Below is a small trained network, with its code and all its weights. Each question gives an input and a target symbol and asks what happens when units are switched off, that is, made to give their printed mean instead of their output.

import numpy as np


def w(rows, s, z=0):
    codes = np.array(rows[::2]) - 128.0
    scale = np.full(codes.shape[1], s)
    scale[-1] = z or s
    return codes * scale


def f(y):
    return y / 2 * (1 + np.tanh(0.7978845608 * (y + 0.044715 * y**3)))


def softmax(a):
    e = np.exp(a - a.max(-1, keepdims=True))
    return e / e.sum(-1, keepdims=True)


def log_softmax(a):
    a = a - a.max(-1, keepdims=True)
    return a - np.log(np.exp(a).sum(-1, keepdims=True))


def net(x, mask):
    ids = ['δεθμξστψω'.index(c) for c in x.split()]
    T = len(ids)
    res = E[ids] + P[:T]
    u = 0
    for l in range(2):
        q, k, v = (res @ M[l].T for M in (Q, K, V))
        z = softmax(np.where(np.tri(T) > 0, q @ k.T / 2**0.5, -1e9)) @ v
        res = res + np.where(mask[u], z, O[l][:, -1]) @ O[l][:, :-1]
        u += 1
        y = f(res @ A[l][:, :-1].T + A[l][:, -1])
        res = res + np.where(mask[u : u + 4], y, B[l][:, -1]) @ B[l][:, :-1]
        u += 4
    return log_softmax(res[-1] @ U[:, :-1].T + U[:, -1])


Q, K, V, O, A, B = {}, {}, {}, {}, {}, {}
E = w([
[110,157,177,204,175],'δ',
[159,210,113,158,140],'ε',
[62,153,126,114,111],'θ',
[160,101,181,209,126],'μ',
[175,5,158,176,250],'ξ',
[88,94,101,197,72],'σ',
[39,94,83,163,153],'τ',
[152,120,61,143,172],'ψ',
[150,168,54,96,79],'ω',
],0.014)
P = w([
[45,211,141,183,106],'0',
[253,143,120,231,248],'1',
[154,167,88,166,189],'2',
[163,178,82,174,192],'3',
[148,180,86,144,177],'4',
[136,187,69,128,163],'5',
[139,198,63,120,158],'6',
],0.0041)
Q[0] = w([
[173,68,129,47,76],'L0H0',
[75,43,254,155,126],'L0H0',
],0.012)
K[0] = w([
[191,73,152,151,161],'L0H0',
[87,5,134,154,97],'L0H0',
],0.015)
V[0] = w([
[122,184,228,92,127],'L0H0',
[57,125,92,103,253],'L0H0',
],0.015)
O[0] = w([
[154,175,254,98,135,56],'L0H0',
[54,96,119,75,217,252],'L0H0',
],0.012,0.0029)
A[0] = w([
[59,190,43,11,120,159],'L0N0',
[200,14,56,2,105,4],'L0N1',
[254,109,49,53,61,231],'L0N2',
[66,98,139,239,86,218],'L0N3',
],0.0082,0.0013)
B[0] = w([
[133,187,70,227,209,192],'L0N0',
[217,103,166,168,15,160],'L0N1',
[2,197,143,109,115,178],'L0N2',
[40,72,69,160,88,253],'L0N3',
],0.0085,0.0049)
Q[1] = w([
[102,82,19,1,157],'L1H0',
[63,115,240,37,95],'L1H0',
],0.0064)
K[1] = w([
[174,79,143,253,126],'L1H0',
[255,110,15,90,130],'L1H0',
],0.0072)
V[1] = w([
[178,247,116,174,135],'L1H0',
[14,163,211,75,158],'L1H0',
],0.012)
O[1] = w([
[199,252,2,4,58,156],'L1H0',
[77,86,150,25,111,244],'L1H0',
],0.0089,0.011)
A[1] = w([
[105,107,171,20,51,206],'L1N0',
[162,231,195,205,209,216],'L1N1',
[189,108,103,17,80,10],'L1N2',
[254,216,233,89,205,2],'L1N3',
],0.0086,0.0016)
B[1] = w([
[99,173,206,74,80,246],'L1N0',
[169,94,131,43,41,170],'L1N1',
[239,124,91,160,182,199],'L1N2',
[82,202,148,186,246,149],'L1N3',
],0.011,0.013)
U = w([
[121,95,108,12,143,180],'δ',
[201,178,126,153,209,103],'ε',
[134,171,173,142,230,37],'θ',
[146,184,75,129,101,228],'μ',
[69,63,107,146,65,160],'ξ',
[212,102,200,183,3,71],'σ',
[83,100,58,129,225,9],'τ',
[207,40,129,131,212,167],'ψ',
[193,116,31,121,152,2],'ω',
],0.0055,0.0048)

Each question gives the input, a string of symbols that net reads in full, and the target symbol t.
The units are the heads (2 rows each of Q, K, V and O) and the neurons (one row each of A and B). Each row of codes is followed by its name. A weight is (code - 128) times the scale printed after its matrix; where a second scale follows, it is the last column's (O, A, B and U).
mask holds one flag per unit, layer by layer, with each layer's heads first. A switched-off unit (its flag False) gives its mean, the last column of its rows in O or B, instead of its output. The means were averaged over made-up inputs and are rounded, as every weight is.
A unit's drop is (log p(t) with every unit on - log p(t) with that unit switched off) / (log p(t) with every unit on - log p(t) with every unit switched off).
The circuit of an input: a set's keep is (log p(t) with only the set's units on - log p(t) with every unit switched off) / (log p(t) with every unit on - log p(t) with every unit switched off). Starting from all 10 units, units are removed one at a time, each time the one whose removal leaves the highest keep (on an exact tie, the one counted first), for as long as the keep stays at least 0.8.
circuit, biggest first: the units of the circuit, biggest drop first
unit that matters most: the unit with the biggest drop
top k neurons: the k neurons with the biggest drops, biggest first
top k neurons in layer l: the k neurons of layer l with the biggest drops, biggest first
input ξ δ δ ε μ σ, target ξ: top 4 neurons -> (L1N2 L0N3 L0N0 L1N3)
input μ ω σ θ ε, target ε: circuit, biggest first -> (L1N3 L0H0 L0N3 L1H0)
input δ δ δ μ δ, target θ: circuit, biggest first -> (L0H0 L0N3 L1N3)
input ξ θ σ μ δ, target ξ: circuit, biggest first -> (L1N2 L0H0 L1H0)
input ω δ μ, target ω: top 3 neurons -> (L0N2 L1N2 L0N0)
input δ ξ δ, target ψ: top 2 neurons -> (L0N0 L1N0)
input δ θ δ δ δ, target δ: circuit, biggest first -> (L0H0 L1H0)
input δ θ ξ δ ξ μ, target ψ: unit that matters most -> L0N0
input ψ δ δ σ μ μ, target ξ: circuit, biggest first -> (L0H0 L1N2 L0N3)
input σ δ σ ξ, target σ: circuit, biggest first -> (L1H0 L0H0 L1N1 L0N3)
input μ δ δ τ, target τ: top 2 neurons in layer 1 -> (L1N0 L1N2)
input σ μ ψ τ ξ δ ω, target σ: circuit, biggest first -> (L1H0 L0N3 L1N1 L0H0)
input ξ ω τ μ, target ψ: circuit, biggest first -> (L1H0 L0H0)
input σ δ δ, target ξ: top 3 neurons -> (L0N3 L1N2 L0N1)
input μ ξ ω δ, target μ: circuit, biggest first -> (L1H0 L0H0)
input ε ξ δ, target ε: unit that matters most -> L0H0
input δ δ ω δ, target δ: circuit, biggest first -> (L1H0 L0H0)
input τ δ δ μ, target τ: top 2 neurons -> (L1N0 L1N1)
input σ τ σ μ μ δ μ, target σ: circuit, biggest first -> (L1H0 L0H0 L1N1)
input ε ω δ μ δ δ, target ε: top 2 neurons -> (L0N3 L1N2)
input δ μ ε δ τ, target τ: top 3 neurons in layer 0 -> (L0N2 L0N0 L0N1)
input μ δ ω, target μ: top 2 neurons -> (L0N2 L0N0)
input δ δ δ μ, target δ: top 3 neurons -> (L1N0 L0N0 L0N1)
input ω μ μ, target μ: top 2 neurons -> (L0N2 L0N3)
input ξ μ δ δ, target ψ: top 3 neurons -> (L1N0 L0N0 L0N2)
input ω μ δ, target ω: top 3 neurons -> (L0N2 L1N2 L1N0)
input ξ δ σ, target ξ: circuit, biggest first -> (L0H0 L1N2 L0N3)
